Below is a small trained network, with its code and all its weights. Each question gives an input and a class and asks what happens when units are switched off, that is, made to give their printed mean instead of their output.

import numpy as np


def w(rows, s, z=0):
    codes = np.array(rows[::2]) - 128.0
    scale = np.full(codes.shape[1], s)
    scale[-1] = z or s
    return codes * scale


def norm(h):
    return h / np.sqrt((h * h).mean(-1, keepdims=True) + 1e-5)


def f(y):
    return y / 2 * (1 + np.tanh(0.7978845608 * (y + 0.044715 * y**3)))


def log_softmax(a):
    a = a - a.max(-1, keepdims=True)
    return a - np.log(np.exp(a).sum(-1, keepdims=True))


def net(x, mask):
    res = np.array(x, float).reshape(1, 8) / 4 @ E
    u = 0
    for l in range(2):
        y = f(norm(res) @ A[l][:, :-1].T + A[l][:, -1])
        res = res + np.where(mask[u : u + 7], y, B[l][:, -1]) @ B[l][:, :-1]
        u += 7
    return log_softmax(norm(res)[-1] @ U[:, :-1].T + U[:, -1])


A, B = {}, {}
E = w([
[123,188,113,187,107,107,96,106,39,139,115],'x0',
[167,78,117,189,167,129,180,142,125,114,123],'x1',
[103,128,144,148,71,97,101,125,89,68,126],'x2',
[143,111,130,126,124,202,146,40,181,145,84],'x3',
[181,168,114,57,124,115,112,2,65,98,143],'x4',
[151,173,103,144,225,56,154,138,109,43,180],'x5',
[104,80,198,142,162,122,70,154,85,161,97],'x6',
[168,179,117,151,109,105,121,174,170,131,81],'x7',
],0.008)
A[0] = w([
[124,193,104,109,30,96,151,69,171,142,118,21],'L0N0',
[107,79,145,114,53,158,198,167,60,51,192,140],'L0N1',
[145,139,127,94,136,150,172,84,86,60,191,76],'L0N2',
[144,164,206,116,140,29,61,132,169,142,113,251],'L0N3',
[175,61,167,171,214,63,198,64,173,78,189,143],'L0N4',
[79,179,180,66,109,136,101,135,70,85,114,102],'L0N5',
[99,165,180,167,102,131,49,81,3,152,113,173],'L0N6',
],0.0067,0.0026)
B[0] = w([
[44,206,179,152,91,105,165,200,170,95,111,174],'L0N0',
[56,121,82,213,125,72,87,52,160,211,156,183],'L0N1',
[186,56,71,123,171,126,165,121,193,142,189,183],'L0N2',
[161,127,88,152,92,80,210,44,49,202,78,200],'L0N3',
[46,182,84,104,133,126,15,107,101,203,105,230],'L0N4',
[212,171,88,163,110,95,74,104,123,168,66,173],'L0N5',
[19,171,147,22,118,89,10,230,145,121,2,253],'L0N6',
],0.0069,0.0055)
A[1] = w([
[93,8,113,161,115,96,46,49,118,64,182,118],'L1N0',
[130,177,154,46,57,110,94,100,89,42,105,126],'L1N1',
[153,178,177,97,58,91,94,118,132,135,51,200],'L1N2',
[76,130,174,193,115,86,145,189,151,124,192,220],'L1N3',
[143,97,164,83,76,254,103,143,193,161,76,61],'L1N4',
[193,125,93,64,196,172,73,78,136,123,173,3],'L1N5',
[114,126,199,119,77,252,150,105,166,151,77,139],'L1N6',
],0.0081,0.0019)
B[1] = w([
[88,249,160,75,156,117,101,108,183,146,166,183],'L1N0',
[97,65,109,142,140,86,118,238,77,254,96,219],'L1N1',
[79,120,171,107,230,106,75,86,95,148,84,255],'L1N2',
[201,113,90,139,34,90,193,127,78,141,51,192],'L1N3',
[19,151,203,169,54,189,236,100,235,137,163,222],'L1N4',
[198,115,33,140,212,111,149,84,111,87,203,167],'L1N5',
[92,183,218,184,109,221,150,103,228,67,130,213],'L1N6',
],0.0087,0.0068)
U = w([
[207,79,117,159,81,100,199,193,81,137,133,128],'0',
[177,148,132,166,87,162,149,133,138,14,73,98],'1',
[146,105,112,144,186,135,107,168,95,110,196,88],'2',
[85,134,114,116,165,46,48,164,58,186,72,146],'3',
[248,64,198,59,87,224,51,171,61,22,187,3],'4',
[176,172,82,102,181,115,117,35,153,117,235,158],'5',
[37,159,209,137,107,174,137,108,212,150,142,148],'6',
[189,124,135,109,152,207,130,102,138,83,105,104],'7',
],0.014,0.012)

Each question gives the input, the list of numbers given to net, and the class t.
The units are the neurons (one row each of A and B). Each row of codes is followed by its name. A weight is (code - 128) times the scale printed after its matrix; where a second scale follows, it is the last column's (A, B and U).
mask holds one flag per neuron, layer by layer. A switched-off neuron (its flag False) gives its mean, the last column of its row in B, instead of its output. The means were averaged over made-up inputs and are rounded, as every weight is.
A unit's drop is (log p(t) with every unit on - log p(t) with that unit switched off) / (log p(t) with every unit on - log p(t) with every unit switched off).
The circuit of an input: a set's keep is (log p(t) with only the set's units on - log p(t) with every unit switched off) / (log p(t) with every unit on - log p(t) with every unit switched off). Starting from the 12 units with the biggest drops (on a tie, the unit counted first), units are removed one at a time, each time the one whose removal leaves the highest keep (on an exact tie, the one counted first), for as long as the keep stays at least 0.8.
circuit, biggest first: the units of the circuit, biggest drop first
unit that matters most: the unit with the biggest drop
k most important neurons: the k neurons with the biggest drops, biggest first
top k neurons in layer l: the k neurons of layer l with the biggest drops, biggest first
drop when u is switched off: that unit's drop, to one decimal
input [-5,1,-2,-6,-5,6,-6,5], class 0: top neuron in layer 0 => (L0N6)
input [-5,8,5,1,8,-2,5,-2], class 5: circuit, biggest first => (L0N2 L1N5)
input [-5,-3,7,2,5,-3,2,4], class 3: top 2 neurons in layer 0 => (L0N5 L0N3)
input [-6,-2,-7,1,3,0,8,-8], class 5: 3 most important neurons => (L1N5 L0N6 L0N0)
input [-5,-3,6,-6,2,-1,-5,-2], class 5: 2 most important neurons => (L0N1 L0N6)
input [3,4,0,0,-8,-2,1,-1], class 0: circuit, biggest first => (L1N3 L0N6)
input [-2,-3,-2,0,6,7,3,6], class 5: 4 most important neurons => (L0N6 L0N2 L1N5 L0N0)
input [-2,-6,6,6,0,8,-6,3], class 3: top 2 neurons in layer 1 => (L1N1 L1N6)
input [3,-4,3,4,-4,2,-1,-8], class 3: 4 most important neurons => (L0N6 L1N4 L1N6 L0N5)
input [0,6,-3,-4,-1,-5,4,4], class 0: circuit, biggest first => (L0N6 L0N4)
input [7,-1,2,2,-5,3,-6,5], class 1: 2 most important neurons => (L0N6 L1N1)
input [3,8,-8,-4,-5,1,-7,2], class 0: circuit, biggest first => (L1N2 L1N3)
input [-4,-2,-3,-3,7,7,7,-6], class 5: 2 most important neurons => (L0N2 L1N5)
input [-8,4,-5,2,6,-4,-4,-5], class 5: circuit, biggest first => (L1N5)
input [6,8,-8,5,4,4,5,-7], class 5: 2 most important neurons => (L1N5 L1N1)
input [8,-3,-7,-2,-5,-3,-6,4], class 0: top 3 neurons in layer 1 => (L1N3 L1N4 L1N0)
input [-1,7,2,3,-6,1,7,4], class 0: circuit, biggest first => (L0N6 L1N3)
input [3,7,-5,-8,4,-6,-8,3], class 0: 2 most important neurons => (L0N6 L1N6)
input [6,-8,-1,5,-5,2,1,-8], class 3: top 2 neurons in layer 0 => (L0N6 L0N5)
input [-5,4,7,8,-1,7,6,8], class 3: unit that matters most => L0N4
input [5,4,5,5,3,3,-5,8], class 3: drop when L1N1 is switched off => 0.1
input [-3,-4,-5,-4,-5,2,2,2], class 0: drop when L0N6 is switched off => 0.3
input [-5,-1,4,5,-2,6,3,-4], class 5: drop when L0N6 is switched off => 0.2
